Below is a small trained network, with its code and all its weights. Each question gives an input and a target symbol and asks what happens when units are switched off, that is, made to give their printed mean instead of their output.

import numpy as np


def w(rows, s, z=0):
    codes = np.array(rows[::2]) - 128.0
    scale = np.full(codes.shape[1], s)
    scale[-1] = z or s
    return codes * scale


def f(y):
    return np.maximum(y, 0)


def softmax(a):
    e = np.exp(a - a.max(-1, keepdims=True))
    return e / e.sum(-1, keepdims=True)


def log_softmax(a):
    a = a - a.max(-1, keepdims=True)
    return a - np.log(np.exp(a).sum(-1, keepdims=True))


def net(x, mask):
    ids = ['ΞΠαγεζηθσψω'.index(c) for c in x.split()]
    T = len(ids)
    res = E[ids] + P[:T]
    r = res
    for j in range(2):
        rows = slice(4 * j, 4 * j + 4)
        q, k, v = (r @ M[0][rows].T for M in (Q, K, V))
        z = softmax(np.where(np.tri(T) > 0, q @ k.T / 4**0.5, -1e9)) @ v
        o = O[0][rows]
        res = res + np.where(mask[j], z, o[:, -1]) @ o[:, :-1]
    y = f(res @ A[0][:, :-1].T + A[0][:, -1])
    res = res + np.where(mask[2:18], y, B[0][:, -1]) @ B[0][:, :-1]
    return log_softmax(res[-1] @ U[:, :-1].T + U[:, -1])


Q, K, V, O, A, B = {}, {}, {}, {}, {}, {}
E = w([
[140,156,166,116],'Ξ',
[187,121,177,96],'Π',
[151,44,84,78],'α',
[145,197,152,142],'γ',
[172,145,183,151],'ε',
[103,113,147,101],'ζ',
[161,135,169,51],'η',
[99,157,63,178],'θ',
[161,7,163,64],'σ',
[158,82,180,124],'ψ',
[183,186,131,130],'ω',
],0.02)
P = w([
[186,57,139,252],'0',
[84,142,150,76],'1',
[206,100,106,109],'2',
[87,136,156,72],'3',
[206,94,97,111],'4',
[86,136,153,77],'5',
[214,96,89,105],'6',
[82,129,147,77],'7',
[220,91,86,104],'8',
[77,127,143,84],'9',
[225,91,72,106],'10',
[79,125,146,87],'11',
],0.012)
Q[0] = w([
[68,136,89,133],'h1',
[39,149,122,130],'h1',
[2,177,248,102],'h1',
[79,120,110,157],'h1',
[127,99,89,164],'h2',
[15,127,129,70],'h2',
[29,189,169,121],'h2',
[109,123,131,135],'h2',
],0.012)
K[0] = w([
[140,175,63,106],'h1',
[37,181,98,140],'h1',
[63,199,197,42],'h1',
[115,110,78,98],'h1',
[140,111,77,149],'h2',
[102,136,115,43],'h2',
[98,174,93,5],'h2',
[147,100,132,110],'h2',
],0.016)
V[0] = w([
[175,195,93,51],'h1',
[155,109,151,237],'h1',
[67,111,239,165],'h1',
[171,198,93,89],'h1',
[43,73,144,11],'h2',
[100,161,221,227],'h2',
[100,10,155,109],'h2',
[2,89,115,204],'h2',
],0.0099)
O[0] = w([
[101,136,171,86,48],'h1',
[120,102,88,93,225],'h1',
[86,142,92,145,222],'h1',
[128,133,169,72,45],'h1',
[130,177,127,250,56],'h2',
[35,123,137,51,212],'h2',
[125,82,120,168,254],'h2',
[29,115,181,172,45],'h2',
],0.011,0.0069)
A[0] = w([
[132,176,136,83,103],'n1',
[43,146,162,58,96],'n2',
[166,117,152,126,181],'n3',
[113,50,11,64,105],'n4',
[145,53,73,134,2],'n5',
[84,121,132,102,104],'n6',
[209,161,150,143,184],'n7',
[169,69,111,187,75],'n8',
[182,129,111,148,224],'n9',
[157,152,147,83,152],'n10',
[210,123,129,101,59],'n11',
[138,95,80,101,49],'n12',
[128,209,55,105,134],'n13',
[24,137,116,168,170],'n14',
[68,252,62,112,93],'n15',
[157,154,18,141,120],'n16',
],0.011,0.0083)
B[0] = w([
[144,156,207,137,141],'n1',
[53,241,204,132,150],'n2',
[98,66,130,102,153],'n3',
[139,156,114,253,254],'n4',
[129,218,109,92,173],'n5',
[83,173,168,73,142],'n6',
[83,158,145,126,159],'n7',
[137,197,83,45,155],'n8',
[72,78,174,46,170],'n9',
[152,54,177,165,155],'n10',
[228,143,173,117,153],'n11',
[136,158,111,166,170],'n12',
[203,79,75,188,142],'n13',
[99,50,155,37,140],'n14',
[87,235,52,73,135],'n15',
[29,90,154,17,162],'n16',
],0.0069,0.027)
U = w([
[110,158,155,165,189],'Ξ',
[197,76,93,180,100],'Π',
[142,182,107,63,80],'α',
[105,197,163,163,77],'γ',
[127,244,128,176,54],'ε',
[67,14,142,131,254],'ζ',
[127,90,154,89,99],'η',
[40,125,166,168,148],'θ',
[61,150,90,61,24],'σ',
[114,145,61,179,228],'ψ',
[184,184,170,213,43],'ω',
],0.011,0.0046)

Each question gives the input, a string of symbols that net reads in full, and the target symbol t.
The units are the heads (4 rows each of Q, K, V and O) and the neurons (one row each of A and B). Each row of codes is followed by its name. A weight is (code - 128) times the scale printed after its matrix; where a second scale follows, it is the last column's (O, A, B and U).
mask holds one flag per unit, heads first, then neurons. A switched-off unit (its flag False) gives its mean, the last column of its rows in O or B, instead of its output. The means were averaged over made-up inputs and are rounded, as every weight is.
A unit's drop is (log p(t) with every unit on - log p(t) with that unit switched off) / (log p(t) with every unit on - log p(t) with every unit switched off).
The circuit of an input: a set's keep is (log p(t) with only the set's units on - log p(t) with every unit switched off) / (log p(t) with every unit on - log p(t) with every unit switched off). Starting from the 12 units with the biggest drops (on a tie, the unit counted first), units are removed one at a time, each time the one whose removal leaves the highest keep (on an exact tie, the one counted first), for as long as the keep stays at least 0.8.
circuit, biggest first: the units of the circuit, biggest drop first
top k neurons: the k neurons with the biggest drops, biggest first
which heads matter: for each layer, one digit per head in row order, 1 if its drop is at least 0.15 and else 0, layers parted by /
input ψ ω ε Π ψ ψ ψ ψ ω ψ σ Π, target ζ: circuit, biggest first => (n5)
input σ ψ Π ω η Π ω ψ θ θ α, target σ: circuit, biggest first => (n16 n5)
input Π ζ ψ η σ η Π, target Π: which heads matter => 01
input ψ Π Π ω α ψ ψ, target ψ: circuit, biggest first => (n4 h1 n5)
input ψ ψ ψ, target ψ: circuit, biggest first => (h1 n4 n5)
input α ψ ζ ω θ ψ ψ α ψ, target α: top 3 neurons => (n8 n5 n11)
input Π Π ψ Π α, target Π: circuit, biggest first => (n4 h2 n11)
input ε Π α, target ε: circuit, biggest first => (n4 h2 n2 n5)
input Π ψ Π Π ε ζ ψ γ ψ, target Π: circuit, biggest first => (n4 h2 n11 n2)
input ψ Π Π Π ε ζ ε, target ψ: which heads matter => 11
input ε ψ ζ ψ ψ, target ε: top 2 neurons => (n4 n2)
input ζ ψ Π Π ω ζ ζ ε α ε Π, target ζ: which heads matter => 01
input Π ψ ψ, target Π: which heads matter => 01
input σ ζ Π Ξ ζ ψ ω, target σ: circuit, biggest first => (n16 h1)
input ω θ Π Π Π ζ Π θ ψ ψ ζ, target ω: which heads matter => 11
input ψ Π Π ψ ζ, target ψ: which heads matter => 10
input θ ψ Π ψ ψ ζ Π, target θ: which heads matter => 01
input ψ Π ψ θ θ ψ ω η, target ω: which heads matter => 11
input ζ ψ γ ζ ψ ω Π ω γ, target ζ: which heads matter => 00
input Π ψ ψ Π Π ψ α ψ σ, target Π: circuit, biggest first => (n4 h2)
input ζ Π ω, target ζ: top neuron => (n16)
input ζ θ ζ, target ζ: circuit, biggest first => (h2 n14)
input ζ α ψ ψ ψ θ Π ψ γ ψ ε, target ζ: top 2 neurons => (n4 n5)
input Π Π ψ ζ η, target Π: which heads matter => 00
input Π ζ ψ ω, target α: which heads matter => 01
input ω θ α ψ ω Π ζ θ Π Π, target η: which heads matter => 11
input ω θ ψ ψ ε ε ψ ζ ψ ψ α, target ω: top 2 neurons => (n4 n2)
input ω σ ψ ψ ζ Π γ Π ψ ψ Π, target ω: top 4 neurons => (n4 n2 n11 n10)
